Below is a small trained network, with its code and all its weights. Each question gives an input and a class and asks what happens when units are switched off, that is, made to give their printed mean instead of their output.

import numpy as np


def w(rows, s, z=0):
    codes = np.array(rows[::2]) - 128.0
    scale = np.full(codes.shape[1], s)
    scale[-1] = z or s
    return codes * scale


def norm(h):
    return h / np.sqrt((h * h).mean(-1, keepdims=True) + 1e-5)


def f(y):
    return y / 2 * (1 + np.tanh(0.7978845608 * (y + 0.044715 * y**3)))


def log_softmax(a):
    a = a - a.max(-1, keepdims=True)
    return a - np.log(np.exp(a).sum(-1, keepdims=True))


def net(x, mask):
    res = np.array(x, float).reshape(1, 7) / 4 @ E
    u = 0
    for l in range(3):
        y = f(norm(res) @ A[l][:, :-1].T + A[l][:, -1])
        res = res + np.where(mask[u : u + 8], y, B[l][:, -1]) @ B[l][:, :-1]
        u += 8
    return log_softmax(norm(res)[-1] @ U[:, :-1].T + U[:, -1])


A, B = {}, {}
E = w([
[127,127,126,129,127],'x0',
[129,127,127,129,130],'x1',
[78,159,208,216,106],'x2',
[126,129,129,127,130],'x3',
[126,127,125,128,127],'x4',
[44,117,141,72,66],'x5',
[136,252,136,89,114],'x6',
],0.003)
A[0] = w([
[125,199,156,73,167,8],'0.n0',
[205,107,35,6,110,58],'0.n1',
[58,143,119,86,112,36],'0.n2',
[172,167,95,169,187,32],'0.n3',
[125,252,174,71,153,36],'0.n4',
[206,180,75,204,220,98],'0.n5',
[54,100,155,72,111,53],'0.n6',
[185,151,44,138,102,93],'0.n7',
],0.0034,0.0017)
B[0] = w([
[135,138,56,146,69,98],'0.n0',
[2,166,118,165,216,253],'0.n1',
[150,141,194,76,105,104],'0.n2',
[158,143,196,79,124,110],'0.n3',
[164,81,73,184,74,189],'0.n4',
[171,76,242,45,124,228],'0.n5',
[201,110,174,95,113,130],'0.n6',
[113,160,194,135,187,138],'0.n7',
],0.0031,0.0011)
A[1] = w([
[67,124,100,120,95,30],'1.n0',
[148,110,66,38,183,91],'1.n1',
[53,125,93,108,67,102],'1.n2',
[109,253,171,98,146,80],'1.n3',
[110,122,127,59,69,4],'1.n4',
[170,122,84,178,130,128],'1.n5',
[93,152,211,174,143,21],'1.n6',
[105,156,205,232,76,68],'1.n7',
],0.0045,0.0015)
B[1] = w([
[175,137,163,119,167,127],'1.n0',
[44,185,145,210,168,217],'1.n1',
[167,112,190,128,167,196],'1.n2',
[159,36,68,148,86,229],'1.n3',
[134,140,194,91,168,115],'1.n4',
[97,136,174,122,103,129],'1.n5',
[78,165,82,108,170,149],'1.n6',
[48,154,60,113,252,253],'1.n7',
],0.004,0.0015)
A[2] = w([
[130,103,25,33,203,35],'2.n0',
[143,178,110,103,118,138],'2.n1',
[173,234,101,110,72,92],'2.n2',
[226,143,157,188,190,56],'2.n3',
[65,129,136,98,62,2],'2.n4',
[114,2,142,168,161,80],'2.n5',
[67,105,161,52,72,92],'2.n6',
[55,122,180,214,96,219],'2.n7',
],0.0051,0.0011)
B[2] = w([
[75,222,159,216,155,198],'2.n0',
[97,59,134,167,116,148],'2.n1',
[127,2,68,159,34,196],'2.n2',
[105,112,232,19,144,185],'2.n3',
[164,107,140,135,177,141],'2.n4',
[157,166,80,119,2,254],'2.n5',
[249,130,211,127,207,177],'2.n6',
[165,165,77,109,155,223],'2.n7',
],0.0044,0.0022)
U = w([
[42,201,77,188,198,211],'0',
[159,74,53,155,1,159],'1',
[185,114,243,51,172,2],'2',
],0.0086,0.00068)

Each question gives the input, the list of numbers given to net, and the class t.
The units are the neurons (one row each of A and B). Each row of codes is followed by its name. A weight is (code - 128) times the scale printed after its matrix; where a second scale follows, it is the last column's (A, B and U).
mask holds one flag per neuron, layer by layer. A switched-off neuron (its flag False) gives its mean, the last column of its row in B, instead of its output. The means were averaged over made-up inputs and are rounded, as every weight is.
A unit's drop is (log p(t) with every unit on - log p(t) with that unit switched off) / (log p(t) with every unit on - log p(t) with every unit switched off).
The circuit of an input: a set's keep is (log p(t) with only the set's units on - log p(t) with every unit switched off) / (log p(t) with every unit on - log p(t) with every unit switched off). Starting from the 12 units with the biggest drops (on a tie, the unit counted first), units are removed one at a time, each time the one whose removal leaves the highest keep (on an exact tie, the one counted first), for as long as the keep stays at least 0.8.
circuit, biggest first: the units of the circuit, biggest drop first
most important unit: the unit with the biggest drop
k most important neurons: the k neurons with the biggest drops, biggest first
k most important neurons of layer l: the k neurons of layer l with the biggest drops, biggest first
drop when u is switched off: that unit's drop, to one decimal
input [-3,3,-2,6,-5,-7,-4], class 2: most important unit	2.n3
input [8,-6,6,-2,-4,7,5], class 2: 2 most important neurons of layer 2	2.n6; 2.n0
input [-3,-6,6,-8,0,-7,2], class 2: 2 most important neurons of layer 2	2.n3; 2.n0
input [-6,6,0,-3,1,7,-6], class 2: 2 most important neurons	2.n6; 1.n3
input [5,-7,1,7,4,5,5], class 1: 4 most important neurons	2.n2; 0.n5; 2.n3; 0.n4
input [-7,-3,-8,7,2,6,6], class 0: circuit, biggest first	0.n1; 2.n0
input [-2,5,-2,4,-1,-5,5], class 1: circuit, biggest first	2.n2; 1.n7
input [1,2,2,-2,5,5,-3], class 2: 2 most important neurons	2.n6; 1.n3
input [-2,-1,-2,0,8,-3,3], class 1: 4 most important neurons	1.n7; 1.n2; 2.n2; 0.n0
input [4,3,6,-3,-7,-1,7], class 1: circuit, biggest first	2.n2; 1.n3
input [-6,-6,5,-8,3,7,-3], class 2: 2 most important neurons	2.n6; 1.n1
input [5,8,-8,8,7,8,-2], class 0: 3 most important neurons of layer 0	0.n1; 0.n5; 0.n3
input [7,-2,3,8,6,-6,6], class 1: 2 most important neurons	2.n2; 1.n2
input [2,7,-4,-7,-6,6,-1], class 2: circuit, biggest first	2.n6
input [-7,-2,-8,1,-7,-7,0], class 0: 2 most important neurons of layer 1	1.n2; 1.n1
input [0,-2,-5,4,0,2,7], class 1: 2 most important neurons of layer 1	1.n7; 1.n6
input [-7,3,-7,-6,3,-4,-5], class 0: 2 most important neurons of layer 2	2.n0; 2.n2
input [7,-8,-5,4,4,-2,7], class 1: drop when 2.n2 is switched off	1.4
input [7,-8,-4,7,-5,-5,7], class 1: drop when 2.n2 is switched off	0.9
input [-8,8,-7,0,-4,-4,-5], class 0: most important unit	2.n0
input [-8,5,-8,-3,8,-2,-6], class 0: drop when 2.n0 is switched off	0.3
